Here is a tiny trained network, its code and every weight. The questions are about switching its units off for an input and a target symbol, where a switched-off unit gives its printed mean instead of its output.

import numpy as np


def w(rows, s, z=0):
    codes = np.array(rows[::2]) - 128.0
    scale = np.full(codes.shape[1], s)
    scale[-1] = z or s
    return codes * scale


def norm(h):
    return h / np.sqrt((h * h).mean(-1, keepdims=True) + 1e-5)


def softmax(a):
    e = np.exp(a - a.max(-1, keepdims=True))
    return e / e.sum(-1, keepdims=True)


def log_softmax(a):
    a = a - a.max(-1, keepdims=True)
    return a - np.log(np.exp(a).sum(-1, keepdims=True))


def net(x, mask):
    ids = ['αγδθξπψ'.index(c) for c in x.split()]
    T = len(ids)
    res = E[ids] + P[:T]
    u = 0
    for l in range(2):
        r = norm(res)
        for j in range(3):
            rows = slice(2 * j, 2 * j + 2)
            q, k, v = (r @ M[l][rows].T for M in (Q, K, V))
            z = softmax(np.where(np.tri(T) > 0, q @ k.T / 2**0.5, -1e9)) @ v
            o = O[l][rows]
            res = res + np.where(mask[u + j], z, o[:, -1]) @ o[:, :-1]
        u += 3
    return log_softmax(norm(res)[-1] @ U[:, :-1].T + U[:, -1])


Q, K, V, O = {}, {}, {}, {}
E = w([
[4,152,109],'α',
[120,95,121],'γ',
[230,44,148],'δ',
[102,123,172],'θ',
[2,152,154],'ξ',
[59,129,178],'π',
[171,85,134],'ψ',
],0.008)
P = w([
[158,91,129],'0',
[110,197,214],'1',
[61,3,203],'2',
[88,149,100],'3',
[85,78,158],'4',
[136,135,118],'5',
[48,77,110],'6',
],0.022)
Q[0] = w([
[91,98,144],'L0H1',
[152,36,115],'L0H1',
[19,138,190],'L0H2',
[96,101,110],'L0H2',
[133,2,114],'L0H3',
[121,175,112],'L0H3',
],0.032)
K[0] = w([
[128,106,122],'L0H1',
[105,67,240],'L0H1',
[200,5,55],'L0H2',
[162,136,112],'L0H2',
[94,234,224],'L0H3',
[153,121,69],'L0H3',
],0.027)
V[0] = w([
[191,237,123],'L0H1',
[2,44,104],'L0H1',
[169,5,22],'L0H2',
[218,98,119],'L0H2',
[55,18,106],'L0H3',
[21,189,220],'L0H3',
],0.013)
O[0] = w([
[211,125,211,22],'L0H1',
[18,61,59,244],'L0H1',
[2,107,110,248],'L0H2',
[68,162,143,179],'L0H2',
[196,73,157,145],'L0H3',
[14,103,163,182],'L0H3',
],0.013,0.015)
Q[1] = w([
[104,97,46],'L1H1',
[254,179,75],'L1H1',
[105,161,232],'L1H2',
[178,125,53],'L1H2',
[85,147,159],'L1H3',
[118,177,71],'L1H3',
],0.028)
K[1] = w([
[116,93,52],'L1H1',
[251,147,116],'L1H1',
[85,78,46],'L1H2',
[157,98,201],'L1H2',
[91,131,90],'L1H3',
[172,141,103],'L1H3',
],0.032)
V[1] = w([
[52,182,219],'L1H1',
[79,8,137],'L1H1',
[108,239,164],'L1H2',
[118,77,230],'L1H2',
[163,86,84],'L1H3',
[5,144,224],'L1H3',
],0.022)
O[1] = w([
[254,165,104,189],'L1H1',
[159,46,225,255],'L1H1',
[183,212,52,96],'L1H2',
[232,152,222,107],'L1H2',
[140,152,179,149],'L1H3',
[23,252,79,193],'L1H3',
],0.016,0.019)
U = w([
[70,48,153,191],'α',
[24,175,51,2],'γ',
[198,59,93,152],'δ',
[128,250,95,129],'θ',
[156,131,234,80],'ξ',
[137,212,192,131],'π',
[148,137,3,98],'ψ',
],0.015,0.0039)

Each question gives the input, a string of symbols that net reads in full, and the target symbol t.
The units are the heads (2 rows each of Q, K, V and O). Each row of codes is followed by its name. A weight is (code - 128) times the scale printed after its matrix; where a second scale follows, it is the last column's (O and U).
mask holds one flag per head, layer by layer. A switched-off head (its flag False) gives its mean, the last column of its rows in O, instead of its output. The means were averaged over made-up inputs and are rounded, as every weight is.
A unit's drop is (log p(t) with every unit on - log p(t) with that unit switched off) / (log p(t) with every unit on - log p(t) with every unit switched off).
The circuit of an input: a set's keep is (log p(t) with only the set's units on - log p(t) with every unit switched off) / (log p(t) with every unit on - log p(t) with every unit switched off). Starting from all 6 units, units are removed one at a time, each time the one whose removal leaves the highest keep (on an exact tie, the one counted first), for as long as the keep stays at least 0.8.
circuit, biggest first: the units of the circuit, biggest drop first
unit that matters most: the unit with the biggest drop
which heads matter: for each layer, one digit per head in row order, 1 if its drop is at least 0.15 and else 0, layers parted by /
drop of u: that unit's drop, to one decimal
input π ξ γ α, target π: circuit, biggest first => (L1H2; L0H1; L0H3)
input γ α γ, target γ: circuit, biggest first => (L1H3)
input ξ δ θ θ ξ π, target ξ: circuit, biggest first => (L1H2; L0H2; L0H1)
input θ α π ψ, target θ: which heads matter => 101 / 010
input θ α δ θ, target θ: circuit, biggest first => (L1H2; L0H1; L0H3)
input ξ δ θ γ, target ξ: circuit, biggest first => (L1H2; L0H1; L0H3)
input ξ θ δ δ ψ δ, target ξ: which heads matter => 111 / 010
input δ π θ ψ, target δ: which heads matter => 101 / 011
input ξ δ π α ψ γ, target ξ: circuit, biggest first => (L0H2; L1H2; L0H3; L0H1)
input δ ψ α γ, target δ: circuit, biggest first => (L0H3; L0H1; L1H3)
input π θ ξ θ π γ, target π: circuit, biggest first => (L1H2; L0H2; L0H3; L0H1)
input ξ π π ξ, target ξ: circuit, biggest first => (L1H2; L0H3; L0H2; L0H1)
input ψ θ α ψ α π, target ψ: circuit, biggest first => (L1H2; L0H3; L0H1)
input π α δ π, target π: circuit, biggest first => (L1H2; L0H1; L0H3)
input ψ δ π α α δ, target ψ: unit that matters most => L0H3
input θ δ π δ, target θ: which heads matter => 111 / 010
input ξ π α π α ψ, target ξ: which heads matter => 111 / 010
input ψ δ ψ ψ ψ ψ, target ψ: which heads matter => 111 / 011
input ξ ψ ξ α, target ξ: drop of L0H3 => 0.7
input ξ θ θ θ, target ξ: drop of L0H1 => 0.6
input θ γ α γ ξ ξ, target θ: unit that matters most => L1H2
